(in the rows, 128 means zero)
Each row has a class, written after it, and each block has its own classes.
126	157	133	116	109	113	164	136	150	97	127	141	105	118	106	163	101	130	119	113	127	132	98	143	108	157	110	133	122	156	103	148	116	117	97	96	141	129 -> J33
151	142	149	123	103	119	135	119	157	93	105	104	117	108	117	167	140	135	119	105	140	117	131	140	89	119	126	122	98	173	113	123	101	96	149	155	143	93 -> J88
139	120	108	124	133	137	171	120	147	103	116	135	103	124	107	150	92	129	146	112	118	113	111	108	113	124	134	145	124	142	85	116	139	134	136	131	135	124 -> J33
86	112	107	147	139	174	116	115	124	151	117	156	103	148	122	78	134	163	114	125	129	129	154	149	162	106	84	128	159	90	152	112	134	154	108	115	137	133 -> J562
127	110	130	107	125	114	99	140	130	101	143	115	130	126	101	146	124	147	147	130	128	111	136	150	105	121	82	132	113	143	108	126	102	143	121	119	140	105 -> J88
158	106	146	99	129	119	100	165	116	102	133	134	126	137	89	163	141	123	105	140	168	125	144	145	86	120	135	126	137	138	112	116	82	98	138	138	93	110 -> J769
128	121	95	93	182	151	85	184	113	128	173	122	119	86	129	102	151	207	130	104	219	130	179	161	104	102	46	99	143	100	172	126	96	138	152	140	119	143 -> J166
145	122	125	119	134	152	131	126	139	109	139	129	132	148	139	152	113	104	135	104	137	116	116	105	155	131	143	125	111	127	101	114	139	145	131	135	126	109 -> J17
119	126	146	133	110	134	93	126	167	134	117	81	131	125	136	116	172	160	107	110	156	154	162	124	127	96	100	88	127	116	181	122	103	134	175	170	158	115 -> J244
128	85	135	104	138	150	138	160	137	111	115	142	118	149	70	172	96	122	148	136	120	110	174	154	83	108	156	125	160	131	42	121	71	108	123	131	65	109 -> J33
140	112	123	98	145	125	89	157	124	114	188	115	147	130	114	139	110	126	148	143	155	107	143	138	149	127	68	137	118	136	141	153	117	153	106	88	116	136 -> J166
114	98	107	108	171	154	120	155	119	111	141	153	120	149	105	134	112	144	141	108	156	107	149	145	135	113	113	139	133	97	89	108	100	139	95	115	93	132 -> J88
121	165	133	151	99	100	126	118	148	92	105	124	104	112	135	113	161	142	96	140	96	167	108	145	85	118	134	90	124	161	156	108	100	124	153	151	176	104 -> J769
159	91	99	124	156	91	87	168	121	101	139	103	138	105	150	83	158	135	155	131	116	142	165	112	60	73	134	95	128	111	158	103	109	166	177	162	130	141 -> J166
108	177	175	142	62	147	117	81	176	124	83	85	140	168	149	143	132	103	98	126	103	143	104	115	185	161	134	115	96	192	140	163	131	142	126	135	191	103 -> J545
108	109	140	158	74	124	103	98	140	132	105	116	107	144	131	80	150	134	111	166	58	137	141	119	135	97	108	103	135	136	164	127	151	181	160	134	193	118 -> J562
120	161	134	124	134	131	108	126	152	112	134	88	139	114	174	111	155	134	113	93	163	166	139	138	153	113	101	92	108	138	189	136	124	146	146	153	170	125 -> J166
109	163	153	113	92	165	129	115	161	143	115	112	123	138	126	152	118	121	114	134	171	122	110	138	184	150	98	136	111	144	134	151	121	137	126	124	155	119 -> J48
72	181	125	139	101	151	118	81	157	154	157	142	136	162	144	102	107	126	104	158	118	144	86	122	242	152	59	137	107	160	185	150	149	165	85	67	189	129 -> J769
120	140	116	141	129	107	96	111	154	113	137	102	128	98	153	102	154	164	148	132	106	151	138	143	106	100	79	101	114	128	179	122	103	149	141	143	165	132 -> J244
101	105	112	129	135	144	85	128	125	129	151	126	127	162	107	112	124	149	135	165	117	128	141	135	155	105	72	128	130	124	137	120	121	161	121	106	153	117 -> J769
160	104	82	111	135	92	88	151	128	105	141	129	113	100	143	65	154	90	150	124	109	143	135	96	92	93	150	105	144	84	177	94	115	181	161	148	150	160 -> J562
125	122	112	112	168	142	91	151	123	106	149	129	130	138	114	124	146	132	112	132	159	139	148	147	107	101	113	117	139	119	141	102	64	108	124	142	94	112 -> J769
153	112	138	122	97	108	134	146	130	97	86	144	100	124	113	128	143	100	99	115	124	138	127	133	85	118	170	126	149	141	123	111	117	128	154	141	127	113 -> J562
163	152	130	86	133	132	103	148	141	90	121	103	122	114	116	166	124	84	136	104	165	134	116	124	119	158	160	121	117	159	118	145	62	107	126	160	120	126 -> J545
125	108	120	117	149	156	95	141	141	131	149	114	121	136	117	120	138	160	126	120	188	124	150	127	159	111	89	118	132	95	159	124	112	143	150	139	126	147 -> J244
163	100	137	145	106	123	159	108	164	79	85	97	119	136	109	156	118	108	138	137	81	119	124	97	88	107	209	127	127	159	72	103	105	128	189	180	121	109 -> J244
100	180	162	129	89	154	129	98	163	130	107	116	131	140	134	149	143	123	106	106	134	136	137	174	139	141	106	123	134	168	140	147	96	105	90	117	132	102 -> J562
126	102	136	124	94	128	101	130	138	116	117	113	109	123	108	115	139	135	131	141	94	127	158	144	98	103	105	112	145	137	126	124	108	154	141	134	153	108 -> J562
130	162	109	126	127	107	147	133	145	114	124	144	120	123	147	104	125	117	111	103	134	151	91	125	133	133	117	120	112	126	164	127	142	135	113	107	156	150 -> J33
142	153	142	135	67	110	168	118	152	94	84	140	96	117	115	151	129	103	115	117	98	136	101	137	86	148	181	129	142	172	108	127	120	122	140	132	148	110 -> J562
138	121	120	108	152	123	123	168	118	127	143	147	114	123	98	133	122	142	115	107	191	120	133	139	93	131	96	134	137	106	131	130	107	105	112	105	103	150 -> J33
114	144	119	132	146	137	139	130	150	94	117	131	133	135	151	124	122	130	143	110	118	142	138	155	126	113	138	116	127	146	120	121	109	152	118	133	120	126 -> J166
96	169	170	150	66	147	142	78	173	112	77	111	119	141	140	141	144	121	108	125	74	142	144	172	113	123	148	105	140	188	106	130	98	121	124	141	149	83 -> J562
168	53	116	98	147	112	101	174	109	86	150	119	137	130	98	131	117	102	161	144	115	116	166	117	80	85	157	122	136	114	93	109	111	161	168	155	94	119 -> J166
134	104	89	110	159	143	96	155	124	100	137	128	112	137	124	97	143	112	126	133	159	156	128	98	152	100	147	107	134	87	150	89	124	161	176	157	154	134 -> J769
159	102	114	92	152	115	94	157	128	93	170	111	155	136	121	137	115	95	153	124	154	114	145	118	117	117	119	138	122	126	123	128	108	154	130	115	104	135 -> J166
148	125	121	113	139	161	124	122	124	130	129	136	129	155	117	158	108	118	135	107	157	90	110	97	166	147	111	173	105	141	112	138	148	131	92	121	108	126 -> J545
152	121	116	103	137	104	134	158	130	105	133	145	116	132	111	138	120	99	113	106	158	135	115	113	106	128	141	130	133	110	131	123	119	124	128	119	116	146 -> J33
164	158	139	76	139	121	90	155	151	94	160	83	160	121	153	159	145	66	126	81	191	147	121	116	129	149	162	92	116	121	133	128	77	122	148	159	124	123 -> J17
121	138	111	141	119	134	163	111	156	118	117	126	111	131	133	127	117	141	135	113	99	126	113	109	125	111	114	128	112	139	122	119	162	143	133	127	160	119 -> J33
98	121	158	145	121	143	70	132	129	147	102	117	123	144	142	106	178	162	97	131	117	140	177	150	121	94	88	91	125	124	162	133	112	131	122	156	136	104 -> J545
163	151	113	94	156	135	121	149	134	94	166	121	129	86	127	171	118	123	160	88	172	115	122	144	72	143	125	118	114	143	101	119	68	100	126	149	97	112 -> J17
97	117	134	141	134	148	104	130	135	122	118	126	120	152	121	120	152	154	104	146	116	145	161	145	120	91	116	103	143	127	124	104	97	127	133	145	128	99 -> J769
152	104	86	82	170	150	94	177	115	144	159	135	128	130	112	114	125	114	136	120	222	107	127	104	153	123	109	148	140	58	152	111	108	148	136	128	100	161 -> J48
143	87	84	81	166	142	82	179	99	140	181	139	129	129	95	117	102	126	164	139	193	88	134	126	112	117	73	166	134	75	116	119	99	160	106	96	93	159 -> J48
108	175	123	141	132	122	108	111	147	109	118	115	126	128	155	113	168	139	111	126	118	168	131	158	101	104	120	92	123	148	167	109	81	114	127	156	150	112 -> J769
131	142	100	142	132	97	126	139	128	97	118	137	104	119	133	94	155	131	101	127	120	157	100	126	88	108	145	111	132	123	149	93	123	135	154	143	161	130 -> J769
131	133	151	149	94	145	162	95	174	94	97	105	118	130	110	174	120	150	142	139	95	113	120	136	122	124	139	132	113	176	95	128	124	120	161	158	136	96 -> J244
109	118	182	116	95	161	138	95	136	107	103	124	127	166	79	190	94	117	110	135	109	106	143	179	149	142	137	136	132	186	30	131	87	106	102	117	110	62 -> J88
106	145	129	136	140	128	93	139	120	148	140	128	122	138	130	103	165	171	79	128	184	140	124	135	144	118	53	125	124	116	185	126	135	122	119	112	154	135 -> J769
147	115	110	120	144	121	121	152	111	99	133	152	112	142	127	114	124	100	123	117	130	133	103	117	128	139	161	112	133	95	97	103	135	158	138	126	136	138 -> J17
121	135	104	105	152	143	103	143	126	124	145	126	119	123	132	97	144	154	122	96	186	137	127	124	161	124	79	115	109	86	166	121	125	148	124	132	164	151 -> J88
111	166	97	150	144	131	143	111	142	125	127	158	111	130	142	101	124	161	129	122	144	139	87	125	162	152	92	146	120	111	159	130	142	144	97	87	152	176 -> J244
142	141	130	129	129	146	113	106	142	124	123	116	130	148	144	146	125	116	118	106	147	108	108	90	167	142	109	154	99	150	152	139	142	136	110	131	137	124 -> J545
104	142	121	127	137	145	87	128	137	126	138	102	124	134	145	102	166	161	102	121	166	161	140	128	142	103	88	94	125	112	184	111	116	142	157	159	175	120 -> J769
140	96	121	120	120	102	107	126	120	104	128	117	125	144	120	117	122	106	142	136	104	124	127	114	114	108	151	121	117	123	107	113	124	166	151	135	157	132 -> J88
133	133	147	100	143	152	89	145	130	115	132	116	143	150	111	175	135	117	135	105	159	108	157	152	96	136	124	134	127	145	103	140	60	96	86	141	70	108 -> J545
133	146	132	99	123	143	112	145	152	94	138	106	121	123	111	156	133	118	119	125	167	146	129	138	127	128	135	106	123	148	131	126	78	115	151	156	139	111 -> J769
160	162	130	121	106	119	143	103	170	83	133	96	144	136	151	156	135	77	115	102	134	139	97	90	114	121	178	129	96	164	139	108	115	118	151	161	143	107 -> J769
131	149	121	135	115	108	163	123	137	84	103	152	99	120	116	129	111	114	120	124	109	131	80	135	128	152	157	134	112	149	93	119	127	130	123	111	156	130 -> J88
118	159	129	115	98	123	125	106	154	120	131	120	141	157	145	140	105	70	140	145	122	119	80	113	160	141	122	164	99	152	127	140	133	167	109	100	150	133 -> J48
117	132	158	151	94	99	97	103	167	100	116	72	130	109	134	129	154	155	123	147	83	153	144	163	81	94	97	89	113	173	166	137	80	129	168	166	169	93 -> J244
155	178	156	135	100	99	152	108	175	87	112	71	155	107	185	151	160	106	110	96	114	150	117	111	106	114	161	104	92	192	158	133	132	123	161	173	149	97 -> J166
130	123	118	121	147	138	91	144	136	114	124	113	122	127	148	99	151	109	122	111	150	159	131	113	149	115	140	81	123	92	150	106	119	157	176	169	164	126 -> J17
120	130	150	132	72	134	128	90	151	119	111	118	121	152	111	136	109	107	131	146	88	116	118	137	148	142	120	140	133	164	115	145	132	158	118	108	165	118 -> J562
120	106	130	134	128	124	59	127	125	132	125	104	127	138	131	102	144	143	126	137	116	127	149	123	118	103	71	119	111	138	166	137	112	157	130	141	159	118 -> J545
124	135	143	109	112	120	109	113	142	105	139	114	144	148	111	157	104	126	143	130	134	108	117	149	135	146	89	147	98	160	107	148	106	138	101	97	148	125 -> J88
123	159	135	136	120	93	89	121	152	98	126	90	137	96	171	110	159	121	135	130	88	165	124	149	82	111	123	70	107	154	150	124	90	142	166	166	178	105 -> J17
132	128	96	107	185	131	99	165	126	103	149	134	136	126	151	113	137	99	151	101	150	136	142	136	87	109	164	103	139	93	96	96	77	134	133	146	86	140 -> J17

A new block, with new classes.
99	146	179	120	110	196	101	108	136	96	84	157	96	143	171	102	133	73	68	98	104	135	194	152	118	81	139	58	79	140	145	90	143	59	73	128	108	133 -> J703
131	106	119	204	144	107	128	106	154	126	137	60	131	146	173	151	81	149	115	172	154	138	109	88	121	142	107	141	100	106	149	99	149	112	154	71	185	151 -> J936
90	150	137	116	149	159	147	119	141	155	122	138	91	108	179	149	150	125	124	122	141	138	175	104	111	152	160	100	91	138	89	129	140	151	130	123	130	123 -> J667
179	111	120	171	158	126	108	136	119	138	120	114	148	109	212	144	104	151	90	127	140	96	73	103	112	80	171	120	93	113	84	87	122	135	92	155	165	109 -> J453
87	145	102	123	149	106	164	133	97	125	132	100	100	114	161	134	105	145	134	147	121	157	132	146	128	151	111	134	134	134	94	135	167	143	147	95	144	164 -> J833
134	108	146	125	93	111	108	137	90	110	110	142	110	67	176	107	106	94	112	102	138	157	133	133	120	104	118	122	108	144	117	140	118	94	137	122	112	132 -> J833
115	110	134	176	143	143	157	143	224	149	79	101	132	137	129	109	131	135	168	156	110	155	142	106	145	102	129	133	163	136	169	116	120	123	72	124	133	136 -> J703
113	167	122	136	158	99	193	113	108	157	148	118	111	112	136	98	102	145	141	133	142	158	127	102	105	96	131	94	161	97	110	131	127	143	130	131	109	154 -> J211
160	113	134	154	136	95	146	154	137	170	125	109	144	115	147	159	83	103	125	120	151	146	111	108	136	81	129	150	110	111	89	81	90	103	99	122	148	148 -> J457
89	114	148	133	142	103	146	89	126	139	134	102	137	100	180	180	77	94	109	114	149	131	151	101	145	86	139	124	91	132	85	96	111	120	118	109	118	143 -> J667
95	122	120	133	141	142	141	147	184	125	131	108	121	146	127	80	101	116	131	115	143	106	107	95	146	76	110	112	143	105	107	121	112	58	84	83	138	154 -> J936
149	112	145	160	113	128	162	113	115	123	159	138	156	137	167	119	122	159	111	77	143	95	134	77	108	127	132	156	91	120	168	70	92	168	193	151	110	145 -> J667
120	114	120	165	157	138	147	125	159	147	122	90	147	109	167	157	81	103	132	129	142	125	110	92	132	126	156	139	138	124	105	75	138	160	107	118	152	132 -> J453
142	118	110	115	153	92	77	182	165	146	119	129	145	113	136	162	129	217	148	188	94	142	47	172	147	148	111	135	72	137	115	171	171	112	147	102	218	124 -> J453
91	102	141	130	124	151	159	126	149	127	92	151	144	122	77	145	111	127	142	121	123	144	135	179	125	115	156	153	89	132	133	147	130	124	149	143	148	127 -> J457
138	129	115	175	107	112	92	152	151	121	170	121	173	152	172	132	80	106	108	118	150	131	92	122	99	137	144	171	111	106	106	91	159	67	132	79	153	179 -> J936
118	126	141	126	121	123	172	119	147	100	121	130	131	119	145	84	66	118	138	63	152	108	141	106	134	52	69	158	96	88	101	54	88	97	157	108	121	164 -> J667
69	130	142	119	167	115	122	115	142	134	134	130	145	96	95	160	87	130	122	162	122	138	129	190	158	124	127	119	104	139	110	109	143	132	151	97	188	92 -> J453
122	132	182	62	125	114	91	127	80	146	130	101	124	96	140	160	114	103	93	108	115	96	149	106	191	82	109	56	102	143	89	80	86	118	92	132	109	99 -> J124
126	100	151	171	131	107	120	119	168	151	109	99	150	136	162	161	124	202	127	135	109	131	97	96	136	142	126	142	51	137	126	113	171	126	121	125	171	181 -> J703
133	155	113	146	121	120	148	149	180	157	141	80	143	96	168	70	79	130	119	122	140	145	86	98	115	114	145	166	155	129	108	124	161	72	64	94	98	156 -> J124
107	114	103	159	172	85	193	119	136	154	206	110	177	107	118	117	62	198	107	160	136	108	78	114	159	114	143	168	131	144	183	120	137	127	154	121	159	132 -> J453
132	118	128	139	105	118	115	154	120	167	186	157	120	124	104	60	153	153	120	136	141	163	115	95	118	96	100	102	125	137	179	187	140	74	83	107	130	124 -> J703
117	126	139	132	110	112	110	121	173	121	106	89	106	101	176	159	89	91	133	125	109	153	138	103	161	108	79	138	151	139	148	106	131	114	117	96	69	145 -> J703
101	166	116	140	181	128	172	127	153	122	114	93	82	96	141	138	95	113	129	145	132	144	135	127	103	129	128	166	128	119	104	132	160	131	113	95	99	126 -> J453
117	127	104	114	110	99	82	81	125	82	164	148	138	132	153	168	67	159	91	118	108	125	130	128	111	120	163	150	125	174	207	147	193	112	173	148	107	151 -> J667
110	121	110	176	152	151	156	126	160	116	80	105	110	108	138	167	114	90	141	151	139	121	107	163	118	150	150	181	131	142	46	99	151	153	169	111	178	134 -> J457
105	158	126	153	143	113	120	87	163	97	114	89	113	155	168	197	89	108	127	164	104	149	118	112	129	110	117	96	124	96	138	90	154	131	153	109	145	127 -> J211
105	110	157	109	98	143	105	81	147	139	83	97	82	107	148	187	123	78	84	64	137	140	170	84	158	125	135	99	125	156	128	116	118	139	111	140	70	127 -> J457
124	154	122	125	110	131	157	96	145	140	172	143	155	112	185	110	89	129	116	86	135	102	69	69	120	82	129	144	102	72	75	128	95	154	111	143	93	125 -> J211
105	141	109	132	148	133	131	127	198	127	77	82	129	113	185	151	61	136	150	137	91	125	106	127	156	26	135	125	136	86	96	124	88	156	53	131	120	98 -> J211
159	162	99	134	126	117	149	170	178	161	124	121	128	126	177	126	107	99	112	134	119	152	101	117	117	170	171	154	195	153	129	105	157	81	82	135	97	179 -> J457
164	138	98	139	137	106	180	192	178	150	118	101	124	111	161	83	138	199	163	169	116	150	104	68	122	110	129	161	162	148	145	160	140	98	115	133	128	161 -> J124
122	126	140	143	166	107	127	123	99	142	134	104	118	92	138	153	126	102	117	148	144	105	105	103	131	143	121	115	123	136	50	88	131	162	119	110	177	110 -> J453
92	119	127	154	115	128	132	90	153	109	89	83	95	117	185	177	125	91	126	120	128	155	136	72	121	189	140	148	122	150	106	132	185	147	121	111	122	167 -> J833
141	119	154	173	126	139	132	144	132	151	128	91	131	117	140	138	158	139	127	172	143	152	156	113	132	132	115	134	75	129	133	114	109	147	152	99	184	81 -> J124
129	120	138	130	116	93	60	113	143	134	159	116	120	130	61	114	89	91	124	131	161	134	131	88	144	137	87	124	140	119	149	130	149	69	83	82	159	120 -> J936
100	133	102	118	134	161	147	133	141	120	144	155	152	156	172	167	117	214	142	111	125	123	126	161	128	155	148	120	81	105	146	89	170	154	242	141	157	150 -> J667
160	137	138	156	134	60	104	131	165	139	137	118	179	124	132	129	75	136	142	136	106	123	78	139	136	128	137	174	131	153	99	86	145	138	147	111	194	213 -> J211
143	158	140	80	157	100	49	98	186	121	122	143	116	125	107	157	49	151	107	90	104	91	124	136	195	32	144	107	104	135	126	94	144	84	95	151	155	144 -> J211
125	140	114	133	135	113	138	160	158	105	139	105	120	140	127	130	110	149	112	147	107	130	173	111	157	84	144	169	138	186	163	118	165	69	131	118	150	170 -> J124
100	114	145	132	138	140	201	150	84	135	166	135	168	161	146	136	132	141	137	188	78	126	158	144	146	145	112	108	118	161	195	96	102	178	174	119	152	168 -> J703
141	147	111	122	140	91	106	106	151	161	115	131	137	114	157	102	115	204	119	133	107	135	102	150	140	100	144	116	137	151	74	158	144	174	116	144	183	171 -> J211
109	123	149	136	120	98	92	111	104	107	94	82	102	121	166	172	98	127	97	126	116	164	149	58	78	34	145	96	75	134	100	152	159	88	59	122	126	134 -> J124
134	150	140	122	119	117	90	126	141	131	119	135	127	136	143	132	133	176	84	113	95	151	149	124	97	135	139	135	95	139	176	141	142	155	97	140	122	114 -> J453
110	126	137	143	127	99	102	128	151	147	128	119	113	128	186	172	163	147	117	180	77	166	129	95	89	140	139	152	87	203	113	210	157	172	100	96	146	180 -> J703
146	121	148	153	124	94	128	137	130	163	90	91	99	79	132	158	114	116	125	128	146	158	147	115	144	161	107	126	150	139	124	75	109	143	148	126	132	112 -> J457
91	173	88	145	154	106	187	137	100	129	130	95	103	129	149	131	128	107	144	155	141	172	131	146	111	158	121	121	208	83	81	113	151	132	105	119	86	111 -> J833
157	116	90	189	129	77	95	160	134	157	190	94	137	128	193	133	95	193	101	155	122	141	68	73	113	67	129	146	129	135	167	141	154	94	80	110	134	133 -> J703
144	96	130	137	106	186	112	88	128	138	164	52	110	98	124	149	104	113	117	135	159	106	131	124	199	173	100	160	94	138	216	149	149	175	179	88	101	67 -> J124
117	124	137	148	102	136	149	133	117	150	152	120	127	87	194	97	127	138	93	109	143	155	131	140	141	158	131	126	114	132	170	127	107	131	158	112	96	103 -> J833
141	150	129	86	124	135	130	106	99	131	158	136	111	109	168	123	102	68	91	141	153	141	161	100	151	68	120	106	113	142	73	141	139	71	95	114	124	139 -> J124
155	115	134	121	149	137	54	113	133	144	110	103	107	143	164	161	105	134	122	113	136	123	123	127	108	95	138	100	101	120	99	142	119	178	127	100	141	153 -> J936
154	117	121	99	124	107	86	160	132	137	122	140	120	107	88	109	123	137	143	116	127	139	117	132	141	103	97	148	129	138	121	167	136	126	98	119	148	129 -> J453
164	140	122	167	168	91	152	172	134	158	145	121	120	108	104	100	109	159	112	177	129	133	93	187	117	134	138	178	120	161	147	125	125	95	151	103	173	139 -> J457
164	88	117	133	113	174	124	134	142	145	132	139	173	119	149	107	68	133	148	109	159	112	126	145	154	131	149	145	119	103	166	121	118	141	148	137	130	148 -> J936
153	119	153	147	157	115	92	106	151	131	103	110	117	100	127	177	95	112	168	155	133	125	89	130	143	137	129	112	89	128	105	109	155	155	190	109	197	153 -> J211
158	136	127	116	131	94	94	132	151	151	143	132	103	107	137	85	78	179	146	121	119	135	90	60	120	149	84	104	142	158	159	94	202	102	140	108	169	214 -> J703
117	120	123	157	153	105	136	128	180	175	124	99	155	97	137	137	102	169	143	139	132	133	98	154	173	95	131	146	154	114	104	117	116	138	88	131	103	105 -> J703
158	97	158	130	127	123	74	139	116	109	86	133	131	105	162	151	141	86	114	127	120	121	92	132	117	112	139	98	104	158	90	123	130	118	130	126	155	140 -> J453
113	154	111	115	170	80	114	148	163	121	88	144	129	137	127	134	104	196	158	152	100	146	116	154	91	81	140	122	123	123	78	129	156	107	103	135	183	153 -> J667
131	134	124	98	162	102	88	104	133	142	143	119	105	121	108	183	108	116	112	106	135	136	139	123	144	85	143	135	137	149	111	155	142	159	108	123	103	132 -> J453
107	129	138	148	157	61	175	114	144	144	159	130	138	88	107	103	79	144	143	145	156	147	101	97	149	115	102	117	157	111	138	81	108	89	157	121	153	113 -> J833
85	113	148	167	115	96	103	125	138	131	159	122	175	177	99	143	134	157	106	154	91	128	99	103	117	114	132	127	79	133	151	132	162	89	43	119	174	129 -> J703
141	104	159	119	128	97	77	113	121	144	96	87	117	96	129	193	63	69	105	107	134	139	112	147	154	90	128	104	124	140	114	91	113	112	106	115	111	131 -> J457
125	162	115	118	154	147	136	115	176	114	118	121	136	144	150	138	86	194	128	137	80	93	91	153	147	104	158	116	120	92	187	118	130	154	129	171	107	97 -> J211
